Below are the code and all the weights of a small trained network. Each question names an input and a target symbol and asks about switching units off, where a switched-off unit gives its printed mean instead of its output.

import numpy as np


def w(rows, s, z=0):
    codes = np.array(rows[::2]) - 128.0
    scale = np.full(codes.shape[1], s)
    scale[-1] = z or s
    return codes * scale


def f(y):
    return np.maximum(y, 0)


def softmax(a):
    e = np.exp(a - a.max(-1, keepdims=True))
    return e / e.sum(-1, keepdims=True)


def log_softmax(a):
    a = a - a.max(-1, keepdims=True)
    return a - np.log(np.exp(a).sum(-1, keepdims=True))


def net(x, mask):
    ids = ['ΞΨαδεζηθμπτω'.index(c) for c in x.split()]
    T = len(ids)
    res = E[ids] + P[:T]
    u = 0
    for l in range(2):
        r = res
        for j in range(2):
            rows = slice(4 * j, 4 * j + 4)
            q, k, v = (r @ M[l][rows].T for M in (Q, K, V))
            z = softmax(np.where(np.tri(T) > 0, q @ k.T / 4**0.5, -1e9)) @ v
            o = O[l][rows]
            res = res + np.where(mask[u + j], z, o[:, -1]) @ o[:, :-1]
        u += 2
        y = f(res @ A[l][:, :-1].T + A[l][:, -1])
        res = res + np.where(mask[u : u + 4], y, B[l][:, -1]) @ B[l][:, :-1]
        u += 4
    return log_softmax(res[-1] @ U[:, :-1].T + U[:, -1])


Q, K, V, O, A, B = {}, {}, {}, {}, {}, {}
E = w([
[59,234,87,132,192,140,92],'Ξ',
[172,140,146,98,169,192,9],'Ψ',
[61,122,102,107,250,26,146],'α',
[130,100,52,175,59,169,121],'δ',
[49,159,109,115,186,44,15],'ε',
[82,135,144,149,252,136,61],'ζ',
[78,101,68,50,203,125,151],'η',
[170,37,160,91,226,82,50],'θ',
[68,173,71,76,170,163,103],'μ',
[141,93,156,123,205,35,2],'π',
[113,192,76,101,168,6,138],'τ',
[231,156,100,57,115,41,98],'ω',
],0.0053)
P = w([
[31,213,253,41,118,96,103],'0',
[108,169,126,84,151,127,87],'1',
[107,128,108,91,147,99,79],'2',
[118,133,94,106,154,111,71],'3',
[132,124,75,119,162,111,72],'4',
[139,134,70,127,168,116,69],'5',
[151,124,57,139,177,118,66],'6',
[157,127,52,148,182,114,63],'7',
[166,131,43,155,185,110,63],'8',
[167,120,39,160,186,102,57],'9',
[180,121,34,173,195,102,61],'10',
[180,121,30,182,192,97,53],'11',
[180,114,34,191,185,83,57],'12',
[174,84,48,202,183,36,56],'13',
],0.0029)
Q[0] = w([
[115,105,134,136,128,112,121],'0.h1',
[143,121,108,166,157,115,135],'0.h1',
[135,130,137,163,129,112,132],'0.h1',
[139,131,117,130,136,135,134],'0.h1',
[154,163,244,157,161,145,208],'0.h2',
[117,113,171,141,120,161,134],'0.h2',
[116,111,12,102,175,138,84],'0.h2',
[161,112,75,109,127,130,49],'0.h2',
],0.012)
K[0] = w([
[118,109,131,134,119,119,134],'0.h1',
[133,92,134,146,119,113,138],'0.h1',
[123,140,127,166,128,124,147],'0.h1',
[133,122,122,124,129,119,122],'0.h1',
[97,170,62,19,239,124,53],'0.h2',
[147,115,154,149,180,93,77],'0.h2',
[97,129,143,248,68,172,199],'0.h2',
[136,66,174,140,68,200,179],'0.h2',
],0.011)
V[0] = w([
[187,123,31,156,188,132,93],'0.h1',
[174,121,6,165,177,136,93],'0.h1',
[155,130,27,145,157,139,108],'0.h1',
[187,165,98,154,200,125,133],'0.h1',
[121,89,125,149,102,148,146],'0.h2',
[119,115,133,183,51,155,148],'0.h2',
[132,94,110,173,92,142,165],'0.h2',
[134,139,133,134,142,123,117],'0.h2',
],0.014)
O[0] = w([
[73,154,239,139,74,91,192,248],'0.h1',
[98,145,255,154,50,95,177,253],'0.h1',
[113,139,231,155,65,115,144,224],'0.h1',
[70,168,224,104,119,146,185,177],'0.h1',
[177,138,133,179,176,108,172,106],'0.h2',
[168,160,135,235,196,156,193,94],'0.h2',
[169,117,165,190,189,116,187,100],'0.h2',
[110,131,137,105,106,124,127,133],'0.h2',
],0.0076,0.0039)
A[0] = w([
[209,53,133,60,105,239,195,7],'0.n1',
[206,72,151,83,94,232,188,1],'0.n2',
[129,73,53,154,2,195,165,235],'0.n3',
[102,43,79,34,69,226,201,21],'0.n4',
],0.0094,0.0035)
B[0] = w([
[121,176,146,112,105,62,55,128],'0.n1',
[162,104,147,113,113,147,122,128],'0.n2',
[79,84,109,178,1,101,73,253],'0.n3',
[167,32,106,173,144,187,243,168],'0.n4',
],0.0086,0.0028)
Q[1] = w([
[122,118,208,151,78,18,144],'1.h1',
[25,139,159,134,186,143,150],'1.h1',
[173,214,58,61,169,107,152],'1.h1',
[179,102,193,109,186,160,44],'1.h1',
[129,107,109,202,154,102,254],'1.h2',
[248,178,133,70,100,114,152],'1.h2',
[192,154,159,223,106,66,81],'1.h2',
[97,118,62,67,109,4,142],'1.h2',
],0.025)
K[1] = w([
[71,118,242,161,105,167,176],'1.h1',
[231,112,151,120,47,114,128],'1.h1',
[119,46,69,155,154,181,40],'1.h1',
[78,177,36,119,79,120,205],'1.h1',
[82,185,140,72,249,51,246],'1.h2',
[233,148,82,32,65,103,94],'1.h2',
[251,199,190,147,179,84,110],'1.h2',
[142,75,48,173,51,4,197],'1.h2',
],0.021)
V[1] = w([
[35,238,57,138,98,134,113],'1.h1',
[48,130,118,146,212,110,226],'1.h1',
[70,97,196,147,202,217,27],'1.h1',
[126,122,118,72,169,3,66],'1.h1',
[111,109,74,180,101,108,99],'1.h2',
[147,145,150,151,182,125,144],'1.h2',
[156,156,126,152,130,82,167],'1.h2',
[139,121,108,45,142,151,145],'1.h2',
],0.02)
O[1] = w([
[206,107,44,72,139,134,183,216],'1.h1',
[213,119,175,108,82,182,112,3],'1.h1',
[83,7,160,98,109,95,115,71],'1.h1',
[93,145,60,83,141,167,50,123],'1.h1',
[174,112,155,157,136,98,84,173],'1.h2',
[111,118,98,160,133,153,166,7],'1.h2',
[103,74,117,137,135,140,128,108],'1.h2',
[96,157,170,106,90,122,172,28],'1.h2',
],0.018,0.0072)
A[1] = w([
[93,129,126,95,51,171,98,37],'1.n1',
[133,104,158,198,135,210,164,78],'1.n2',
[157,111,132,221,61,153,127,3],'1.n3',
[146,97,138,249,68,204,154,217],'1.n4',
],0.019,0.0068)
B[1] = w([
[159,84,155,209,131,187,150,171],'1.n1',
[91,103,117,99,230,174,134,202],'1.n2',
[44,114,145,145,107,248,242,188],'1.n3',
[202,159,115,128,70,14,51,250],'1.n4',
],0.018,0.026)
U = w([
[163,78,79,138,175,104,72,124],'Ξ',
[160,146,180,73,116,87,105,221],'Ψ',
[160,174,190,143,38,91,104,200],'α',
[116,138,122,170,192,113,253,145],'δ',
[74,94,83,156,140,148,106,34],'ε',
[132,56,149,112,128,124,159,53],'ζ',
[164,169,68,96,130,208,134,73],'η',
[156,76,95,35,106,146,180,114],'θ',
[9,70,138,98,118,87,148,170],'μ',
[22,208,81,139,138,174,99,152],'π',
[70,130,176,177,144,134,115,46],'τ',
[177,131,144,142,134,170,140,2],'ω',
],0.0054,0.0049)

Each question gives the input, a string of symbols that net reads in full, and the target symbol t.
The units are the heads (4 rows each of Q, K, V and O) and the neurons (one row each of A and B). Each row of codes is followed by its name. A weight is (code - 128) times the scale printed after its matrix; where a second scale follows, it is the last column's (O, A, B and U).
mask holds one flag per unit, layer by layer, with each layer's heads first. A switched-off unit (its flag False) gives its mean, the last column of its rows in O or B, instead of its output. The means were averaged over made-up inputs and are rounded, as every weight is.
A unit's drop is (log p(t) with every unit on - log p(t) with that unit switched off) / (log p(t) with every unit on - log p(t) with every unit switched off).
The circuit of an input: a set's keep is (log p(t) with only the set's units on - log p(t) with every unit switched off) / (log p(t) with every unit on - log p(t) with every unit switched off). Starting from all 12 units, units are removed one at a time, each time the one whose removal leaves the highest keep (on an exact tie, the one counted first), for as long as the keep stays at least 0.8.
circuit, biggest first: the units of the circuit, biggest drop first
top k neurons: the k neurons with the biggest drops, biggest first
top k neurons in layer l: the k neurons of layer l with the biggest drops, biggest first
input ω η δ δ ω η η τ Ξ ω θ, target π: top 2 neurons in layer 1 : (1.n4; 1.n1)
input δ π δ ω Ξ, target π: circuit, biggest first : (0.h1; 1.h1; 0.n3)
input δ π δ, target ε: circuit, biggest first : (0.h1; 1.h1; 0.n3; 1.n1)
input τ δ α, target Ξ: top 2 neurons : (1.n3; 0.n3)
input Ψ ε ζ δ Ξ ε δ μ, target δ: top neuron : (1.n4)
input α δ Ψ μ ω Ψ δ ω Ψ, target π: top 2 neurons : (1.n4; 1.n1)
input ζ θ η δ ζ δ, target ζ: top 3 neurons : (0.n3; 1.n4; 1.n1)
input θ ω μ Ξ δ δ, target δ: circuit, biggest first : (0.h1; 0.h2; 1.h1; 1.n3)
input μ μ τ η, target η: top 2 neurons in layer 1 : (1.n4; 1.n1)
input Ψ ω δ ω ω θ Ψ θ η θ δ, target τ: top 2 neurons : (0.n3; 1.n4)
input η τ Ψ α η π ω δ ω δ, target π: circuit, biggest first : (0.n3; 0.h1; 1.n4; 1.h1)
input δ μ ω δ, target π: circuit, biggest first : (0.h1; 0.n3; 1.h1)
input ω Ψ ε ω ω ω δ Ψ α δ, target ω: top 2 neurons in layer 0 : (0.n3; 0.n4)
input θ δ α ω α μ Ξ η Ψ μ δ Ψ, target δ: circuit, biggest first : (1.n4)
input δ δ Ψ δ δ, target δ: circuit, biggest first : (1.n3; 0.h2; 1.h1)
input δ τ Ψ η ω δ δ η θ δ, target τ: circuit, biggest first : (0.h1; 1.h1; 0.n3; 1.n1)
input Ψ θ δ δ Ψ ω ω Ξ α θ α ω ε, target π: top 2 neurons : (1.n4; 0.n4)
input μ ω ω, target π: circuit, biggest first : (0.h1; 1.h1)
input Ξ δ Ξ α Ψ δ δ Ψ δ, target μ: top 2 neurons : (1.n3; 0.n3)
input θ ω ω δ δ ω, target δ: circuit, biggest first : (1.n4)
input Ψ ω ω θ ε Ψ Ξ ω ω Ξ Ψ Ψ α, target μ: top 2 neurons : (1.n4; 0.n3)
input δ Ξ δ Ψ τ μ δ ω α ζ η η δ η, target δ: top 2 neurons in layer 1 : (1.n2; 1.n3)
input δ ε τ δ θ δ Ξ δ μ, target δ: circuit, biggest first : (1.n3; 0.h2; 1.h1)
input Ξ ω Ψ, target π: circuit, biggest first : (0.h1; 1.h1; 1.n4)
input θ ω ζ α Ψ τ δ δ τ Ψ ω, target μ: top 2 neurons in layer 1 : (1.n4; 1.n1)
input θ ω τ δ Ψ μ, target Ξ: top 2 neurons in layer 1 : (1.n3; 1.n4)
input ζ π η ω ω θ δ ω ω Ψ τ τ δ, target η: top 3 neurons : (0.n3; 1.n4; 0.n4)
input δ δ δ τ, target Ξ: circuit, biggest first : (1.h2; 0.h1; 0.n3)
input δ δ η, target δ: circuit, biggest first : (1.n4)
input ω Ψ Ξ η, target θ: top 3 neurons : (1.n4; 0.n3; 0.n4)
